Below are the code and all the weights of a small trained network. Each question names an input and a target symbol and asks about switching units off, where a switched-off unit gives its printed mean instead of its output.

import numpy as np


def w(rows, s, z=0):
    codes = np.array(rows[::2]) - 128.0
    scale = np.full(codes.shape[1], s)
    scale[-1] = z or s
    return codes * scale


def f(y):
    return np.maximum(y, 0)


def softmax(a):
    e = np.exp(a - a.max(-1, keepdims=True))
    return e / e.sum(-1, keepdims=True)


def log_softmax(a):
    a = a - a.max(-1, keepdims=True)
    return a - np.log(np.exp(a).sum(-1, keepdims=True))


def net(x, mask):
    ids = ['δεζθπσφψ'.index(c) for c in x.split()]
    T = len(ids)
    res = E[ids] + P[:T]
    q, k, v = (res @ M[0].T for M in (Q, K, V))
    z = softmax(np.where(np.tri(T) > 0, q @ k.T / 3**0.5, -1e9)) @ v
    res = res + np.where(mask[0], z, O[0][:, -1]) @ O[0][:, :-1]
    y = f(res @ A[0][:, :-1].T + A[0][:, -1])
    res = res + np.where(mask[1:9], y, B[0][:, -1]) @ B[0][:, :-1]
    return log_softmax(res[-1] @ U[:, :-1].T + U[:, -1])


Q, K, V, O, A, B = {}, {}, {}, {}, {}, {}
E = w([
[232,173,73,57,62],'δ',
[110,166,93,126,81],'ε',
[60,113,125,186,94],'ζ',
[59,202,130,104,140],'θ',
[227,116,64,44,44],'π',
[20,175,63,164,125],'σ',
[99,252,174,200,114],'φ',
[132,220,120,68,201],'ψ',
],0.015)
P = w([
[196,124,164,198,71],'0',
[2,129,156,99,116],'1',
[78,167,105,188,133],'2',
[34,116,159,63,129],'3',
[81,186,44,166,146],'4',
[45,115,159,36,123],'5',
[112,115,89,192,193],'6',
[20,153,151,47,130],'7',
[64,170,82,221,200],'8',
[28,127,183,70,129],'9',
[108,223,31,146,143],'10',
[95,77,174,58,116],'11',
[168,108,118,188,177],'12',
[50,100,182,83,125],'13',
],0.011)
Q[0] = w([
[143,112,249,11,134],'head 1',
[209,44,71,224,160],'head 1',
[144,2,194,203,163],'head 1',
],0.0078)
K[0] = w([
[115,61,134,145,1],'head 1',
[4,157,64,103,141],'head 1',
[139,107,142,51,108],'head 1',
],0.0075)
V[0] = w([
[103,119,115,251,86],'head 1',
[222,62,45,89,117],'head 1',
[165,167,180,131,152],'head 1',
],0.012)
O[0] = w([
[112,53,149,200,117,251],'head 1',
[125,101,84,77,99,2],'head 1',
[136,221,254,133,76,155],'head 1',
],0.012,0.0058)
A[0] = w([
[117,66,117,91,98,140],'neuron 1',
[152,255,247,164,103,161],'neuron 2',
[159,113,29,179,78,253],'neuron 3',
[164,202,178,168,133,221],'neuron 4',
[180,117,148,105,87,120],'neuron 5',
[199,147,159,103,158,188],'neuron 6',
[107,132,92,27,128,164],'neuron 7',
[66,84,234,156,134,95],'neuron 8',
],0.0088,0.0031)
B[0] = w([
[162,188,73,212,197,151],'neuron 1',
[73,189,26,142,112,250],'neuron 2',
[1,92,243,73,179,169],'neuron 3',
[115,65,64,75,137,209],'neuron 4',
[102,205,192,96,188,143],'neuron 5',
[183,167,100,92,122,144],'neuron 6',
[142,67,80,219,75,173],'neuron 7',
[201,167,153,80,59,197],'neuron 8',
],0.0063,0.016)
U = w([
[125,93,105,104,106,155],'δ',
[111,134,160,154,179,164],'ε',
[172,195,71,90,209,131],'ζ',
[114,91,79,24,91,244],'θ',
[137,105,131,113,81,101],'π',
[136,150,85,66,119,6],'σ',
[197,88,2,212,102,155],'φ',
[205,230,225,73,62,83],'ψ',
],0.0086,0.0025)

Each question gives the input, a string of symbols that net reads in full, and the target symbol t.
The units are the heads (3 rows each of Q, K, V and O) and the neurons (one row each of A and B). Each row of codes is followed by its name. A weight is (code - 128) times the scale printed after its matrix; where a second scale follows, it is the last column's (O, A, B and U).
mask holds one flag per unit, heads first, then neurons. A switched-off unit (its flag False) gives its mean, the last column of its rows in O or B, instead of its output. The means were averaged over made-up inputs and are rounded, as every weight is.
A unit's drop is (log p(t) with every unit on - log p(t) with that unit switched off) / (log p(t) with every unit on - log p(t) with every unit switched off).
The circuit of an input: a set's keep is (log p(t) with only the set's units on - log p(t) with every unit switched off) / (log p(t) with every unit on - log p(t) with every unit switched off). Starting from all 9 units, units are removed one at a time, each time the one whose removal leaves the highest keep (on an exact tie, the one counted first), for as long as the keep stays at least 0.8.
circuit, biggest first: the units of the circuit, biggest drop first
most important unit: the unit with the biggest drop
k most important neurons: the k neurons with the biggest drops, biggest first
input π ε ε δ δ ε φ δ ψ θ π ψ φ, target ζ: circuit, biggest first : [head 1; neuron 2]
input θ ψ ψ ε δ φ φ ψ φ σ ψ ψ θ, target ζ: circuit, biggest first : [head 1; neuron 2]
input π π σ θ δ ψ, target φ: circuit, biggest first : [neuron 7; head 1; neuron 1]
input π σ δ ζ, target φ: circuit, biggest first : [head 1; neuron 7; neuron 1]
input π θ δ ε, target φ: most important unit : neuron 7
input φ ε φ, target φ: circuit, biggest first : [neuron 2; neuron 4; head 1]
input φ π π φ ψ φ δ ζ, target ψ: circuit, biggest first : [neuron 8; neuron 4; head 1]
input φ δ φ δ ε φ φ δ φ σ δ π, target ψ: circuit, biggest first : [neuron 4; neuron 2]
input δ φ θ θ θ π σ δ π, target ε: 2 most important neurons : [neuron 3; neuron 2]
input π δ ε π, target φ: circuit, biggest first : [neuron 7; head 1]
input δ θ π σ ε θ ψ δ π, target ζ: 2 most important neurons : [neuron 7; neuron 8]
input θ δ φ ψ ψ δ θ σ ψ θ δ, target ζ: circuit, biggest first : [head 1; neuron 7; neuron 2]
input φ π ψ φ, target ψ: circuit, biggest first : [neuron 8; head 1]
input π δ σ δ ζ, target ε: circuit, biggest first : [neuron 3; head 1; neuron 2]
input π ψ δ, target ζ: most important neuron : [neuron 8]
input φ θ π δ ζ σ ψ ψ ψ δ ε φ θ δ, target ψ: 2 most important neurons : [neuron 7; neuron 5]
input φ φ π ε φ σ φ δ, target ψ: 2 most important neurons : [neuron 8; neuron 7]
input ε σ ζ σ δ σ δ δ δ φ δ ε σ, target ε: 2 most important neurons : [neuron 3; neuron 2]
input ε σ ε, target ε: 4 most important neurons : [neuron 3; neuron 2; neuron 4; neuron 7]
input ε π δ ε π, target θ: most important unit : neuron 3
input ψ ε φ, target ζ: 3 most important neurons : [neuron 2; neuron 7; neuron 4]
